Below are the code and all the weights of a small trained network. Each question names an input and a class and asks about switching units off, where a switched-off unit gives its printed mean instead of its output.

import numpy as np


def w(rows, s, z=0):
    codes = np.array(rows[::2]) - 128.0
    scale = np.full(codes.shape[1], s)
    scale[-1] = z or s
    return codes * scale


def norm(h):
    return h / np.sqrt((h * h).mean(-1, keepdims=True) + 1e-5)


def f(y):
    return y / 2 * (1 + np.tanh(0.7978845608 * (y + 0.044715 * y**3)))


def log_softmax(a):
    a = a - a.max(-1, keepdims=True)
    return a - np.log(np.exp(a).sum(-1, keepdims=True))


def net(x, mask):
    res = np.array(x, float).reshape(1, 4) / 4 @ E
    u = 0
    for l in range(2):
        y = f(norm(res) @ A[l][:, :-1].T + A[l][:, -1])
        res = res + np.where(mask[u : u + 7], y, B[l][:, -1]) @ B[l][:, :-1]
        u += 7
    return log_softmax(norm(res)[-1] @ U[:, :-1].T + U[:, -1])


A, B = {}, {}
E = w([
[87,228,138,139],'x0',
[118,157,3,53],'x1',
[211,152,96,134],'x2',
[183,152,176,97],'x3',
],0.0033)
A[0] = w([
[177,119,196,212,112],'L0N0',
[174,111,223,102,115],'L0N1',
[255,108,122,225,69],'L0N2',
[175,41,35,208,94],'L0N3',
[186,247,132,169,21],'L0N4',
[121,210,115,175,105],'L0N5',
[186,110,61,2,5],'L0N6',
],0.0084,0.0028)
B[0] = w([
[130,61,157,76,253],'L0N0',
[56,105,160,94,224],'L0N1',
[53,134,93,164,227],'L0N2',
[27,78,86,150,223],'L0N3',
[224,200,164,162,179],'L0N4',
[104,177,137,96,167],'L0N5',
[187,52,97,11,226],'L0N6',
],0.012,0.0032)
A[1] = w([
[126,171,51,123,171],'L1N0',
[154,36,134,94,178],'L1N1',
[221,50,47,8,2],'L1N2',
[99,192,140,115,89],'L1N3',
[88,66,54,123,173],'L1N4',
[61,162,98,67,140],'L1N5',
[157,138,92,137,55],'L1N6',
],0.011,0.002)
B[1] = w([
[104,104,158,78,162],'L1N0',
[81,177,174,130,232],'L1N1',
[124,91,100,3,254],'L1N2',
[157,139,109,131,146],'L1N3',
[219,119,130,122,246],'L1N4',
[108,149,93,170,196],'L1N5',
[113,106,150,130,120],'L1N6',
],0.018,0.0065)
U = w([
[84,183,62,139,63],'0',
[202,221,180,129,146],'1',
[80,34,82,190,132],'2',
[86,161,89,187,61],'3',
[173,101,170,190,3],'4',
[36,103,246,139,182],'5',
[201,93,80,167,48],'6',
[137,84,97,12,210],'7',
],0.014,0.0047)

Each question gives the input, the list of numbers given to net, and the class t.
The units are the neurons (one row each of A and B). Each row of codes is followed by its name. A weight is (code - 128) times the scale printed after its matrix; where a second scale follows, it is the last column's (A, B and U).
mask holds one flag per neuron, layer by layer. A switched-off neuron (its flag False) gives its mean, the last column of its row in B, instead of its output. The means were averaged over made-up inputs and are rounded, as every weight is.
A unit's drop is (log p(t) with every unit on - log p(t) with that unit switched off) / (log p(t) with every unit on - log p(t) with every unit switched off).
The circuit of an input: a set's keep is (log p(t) with only the set's units on - log p(t) with every unit switched off) / (log p(t) with every unit on - log p(t) with every unit switched off). Starting from the 12 units with the biggest drops (on a tie, the unit counted first), units are removed one at a time, each time the one whose removal leaves the highest keep (on an exact tie, the one counted first), for as long as the keep stays at least 0.8.
units of the circuit, in order: the units of the circuit, biggest drop first
unit that matters most: the unit with the biggest drop
k most important neurons: the k neurons with the biggest drops, biggest first
top k neurons in layer l: the k neurons of layer l with the biggest drops, biggest first
input [3,-1,7,-2], class 1: most important neuron	L0N4
input [-7,-4,5,6], class 5: 2 most important neurons	L1N2, L0N0
input [-7,-8,6,-6], class 2: units of the circuit, in order	L0N3, L1N2
input [2,-2,6,-7], class 2: 3 most important neurons	L0N3, L1N1, L1N2
input [4,-2,0,6], class 1: units of the circuit, in order	L0N4, L1N2
input [5,3,-6,4], class 3: units of the circuit, in order	L1N2, L1N5
input [8,6,0,7], class 1: 4 most important neurons	L0N4, L0N0, L1N2, L0N5
input [3,4,-6,0], class 3: units of the circuit, in order	L0N6, L1N5, L1N2
input [6,1,-3,-3], class 0: top 2 neurons in layer 1	L1N4, L1N2
input [4,-2,-3,1], class 1: units of the circuit, in order	L1N2, L0N3
input [-3,1,3,-4], class 2: 4 most important neurons	L0N3, L1N2, L0N0, L0N2
input [-5,-2,-8,0], class 5: units of the circuit, in order	L0N6, L1N2
input [8,-1,-4,0], class 1: 2 most important neurons	L1N2, L0N3
input [-2,-3,6,2], class 2: unit that matters most	L0N2
input [-8,-7,-1,-7], class 2: top 4 neurons in layer 0	L0N3, L0N6, L0N2, L0N4
input [2,1,-7,-2], class 3: 4 most important neurons	L0N6, L1N2, L1N4, L0N3
input [-2,3,-7,-8], class 6: 2 most important neurons	L0N6, L1N4
input [2,-1,-3,-5], class 0: top 2 neurons in layer 1	L1N2, L1N4
input [3,2,-2,-4], class 0: 2 most important neurons	L0N6, L1N2
input [8,4,3,1], class 1: units of the circuit, in order	L1N2, L0N4
input [7,-4,-4,-6], class 0: 2 most important neurons	L1N4, L0N4
input [3,-4,6,4], class 1: units of the circuit, in order	L0N4
input [-1,3,-7,-7], class 6: 3 most important neurons	L0N6, L1N2, L1N4
input [2,-2,4,-8], class 2: 4 most important neurons	L1N2, L0N3, L1N1, L0N6
input [-3,2,-7,-2], class 6: top 2 neurons in layer 0	L0N6, L0N0
input [-3,-2,-4,-7], class 4: top 2 neurons in layer 0	L0N6, L0N2
input [0,-7,4,-4], class 5: units of the circuit, in order	L1N2
input [2,2,-5,-1], class 3: units of the circuit, in order	L0N6, L1N2, L1N5
input [-2,-4,1,-5], class 2: units of the circuit, in order	L0N3, L1N2
